Below is a small trained network, with its code and all its weights. Each question gives an input and a class and asks what happens when units are switched off, that is, made to give their printed mean instead of their output.

import numpy as np


def w(rows, s, z=0):
    codes = np.array(rows[::2]) - 128.0
    scale = np.full(codes.shape[1], s)
    scale[-1] = z or s
    return codes * scale


def f(y):
    return y / 2 * (1 + np.tanh(0.7978845608 * (y + 0.044715 * y**3)))


def log_softmax(a):
    a = a - a.max(-1, keepdims=True)
    return a - np.log(np.exp(a).sum(-1, keepdims=True))


def net(x, mask):
    res = np.array(x, float).reshape(1, 4) / 4 @ E
    y = f(res @ A[0][:, :-1].T + A[0][:, -1])
    res = res + np.where(mask, y, B[0][:, -1]) @ B[0][:, :-1]
    return log_softmax(res[-1] @ U[:, :-1].T + U[:, -1])


A, B = {}, {}
E = w([
[141,155,144,137,127,140,105,151,137],'x0',
[217,147,175,65,247,211,192,141,68],'x1',
[1,85,120,75,123,255,46,134,121],'x2',
[116,192,232,93,55,167,153,20,179],'x3',
],0.0098)
A[0] = w([
[155,139,114,161,119,118,158,124,154,179],'n0',
[109,123,67,169,89,61,112,160,199,45],'n1',
[70,146,109,117,52,116,80,112,191,122],'n2',
[99,90,114,107,156,198,90,162,109,72],'n3',
[37,140,147,114,102,134,96,76,154,110],'n4',
[79,92,175,109,102,144,102,101,172,111],'n5',
[144,152,86,110,182,79,140,151,74,152],'n6',
[85,125,90,225,100,29,82,139,154,71],'n7',
[97,117,157,72,64,141,87,107,152,117],'n8',
[99,83,130,74,157,189,76,146,79,171],'n9',
[117,125,142,95,103,171,101,82,165,119],'n10',
[100,120,100,240,78,50,76,126,150,254],'n11',
[127,120,191,95,187,193,172,123,91,176],'n12',
[151,193,178,79,119,147,161,31,192,51],'n13',
[206,107,117,139,203,56,166,168,100,169],'n14',
[209,122,120,119,127,121,149,142,103,135],'n15',
[203,165,141,189,84,42,162,68,151,45],'n16',
[133,166,108,137,182,95,121,169,56,136],'n17',
[116,142,146,99,166,169,153,117,110,137],'n18',
[102,104,2,138,152,114,55,206,106,6],'n19',
[160,189,167,115,81,168,194,57,131,19],'n20',
[162,166,140,155,126,50,162,117,174,247],'n21',
[145,123,107,104,92,129,152,147,146,103],'n22',
[100,112,100,190,95,46,94,145,188,192],'n23',
[64,77,116,90,161,234,85,163,99,30],'n24',
[157,154,152,111,189,135,165,158,119,120],'n25',
[159,138,127,126,157,96,151,178,98,135],'n26',
[148,144,150,79,151,177,135,109,103,61],'n27',
],0.0093,0.0096)
B[0] = w([
[147,122,117,156,134,120,133,135,135,168],'n0',
[166,92,61,164,123,126,120,169,151,169],'n1',
[68,159,102,170,168,173,171,74,64,200],'n2',
[160,94,119,156,86,57,77,142,152,166],'n3',
[66,176,94,151,161,174,179,74,77,194],'n4',
[76,143,147,153,171,170,171,125,123,179],'n5',
[106,140,95,153,161,187,146,160,103,174],'n6',
[194,47,79,150,103,102,120,217,177,192],'n7',
[82,162,128,154,163,150,176,84,102,186],'n8',
[93,129,172,69,89,82,122,110,180,202],'n9',
[86,201,161,154,161,176,189,45,77,177],'n10',
[136,186,208,48,118,95,111,112,131,249],'n11',
[153,105,100,129,107,92,103,166,169,213],'n12',
[160,63,108,111,82,43,53,165,235,201],'n13',
[98,148,90,173,153,157,131,137,99,217],'n14',
[121,136,108,169,157,192,139,105,99,167],'n15',
[90,140,245,21,109,58,113,52,154,199],'n16',
[132,159,96,185,181,150,160,135,125,165],'n17',
[111,111,119,84,148,96,121,147,156,168],'n18',
[80,144,229,1,75,73,123,93,168,173],'n19',
[193,37,93,128,59,49,56,201,201,179],'n20',
[160,98,56,162,106,130,116,187,159,233],'n21',
[135,117,141,124,117,121,169,134,123,124],'n22',
[127,95,153,68,82,66,101,114,178,216],'n23',
[203,30,79,96,67,75,52,203,187,189],'n24',
[119,144,142,130,150,134,161,110,97,170],'n25',
[113,141,77,171,149,175,122,88,126,165],'n26',
[138,165,178,68,137,115,97,67,176,157],'n27',
],0.0075,0.016)
U = w([
[175,74,66,163,112,111,102,203,143,249],'0',
[116,134,246,68,115,107,120,90,134,27],'1',
[87,177,127,224,157,223,173,83,35,139],'2',
],0.012,0.0015)

Each question gives the input, the list of numbers given to net, and the class t.
The units are the neurons (one row each of A and B). Each row of codes is followed by its name. A weight is (code - 128) times the scale printed after its matrix; where a second scale follows, it is the last column's (A, B and U).
mask holds one flag per neuron, in row order. A switched-off neuron (its flag False) gives its mean, the last column of its row in B, instead of its output. The means were averaged over made-up inputs and are rounded, as every weight is.
A unit's drop is (log p(t) with every unit on - log p(t) with that unit switched off) / (log p(t) with every unit on - log p(t) with every unit switched off).
unit that matters most: the unit with the biggest drop
top k neurons: the k neurons with the biggest drops, biggest first
drop of u: that unit's drop, to one decimal
input [0,-8,1,-8], class 1: unit that matters most	n19
input [5,-5,-4,1], class 1: top 2 neurons	(n11; n16)
input [4,0,1,-5], class 1: top 2 neurons	(n19; n21)
input [3,6,7,-1], class 0: top 4 neurons	(n24; n11; n16; n12)
input [-1,-7,8,0], class 1: top 4 neurons	(n11; n19; n24; n23)
input [8,0,7,-5], class 1: top 2 neurons	(n19; n9)
input [1,2,-1,2], class 0: top 2 neurons	(n11; n16)
input [-1,6,2,-1], class 0: top 2 neurons	(n11; n16)
input [3,5,0,4], class 0: top 2 neurons	(n16; n11)
input [3,-1,3,-1], class 1: drop of n21	0.1
input [-2,-1,5,-1], class 1: drop of n21	0.2
input [5,-7,6,-6], class 1: drop of n19	0.8
input [7,0,6,8], class 2: drop of n11	0.2
input [0,2,-8,3], class 0: unit that matters most	n21
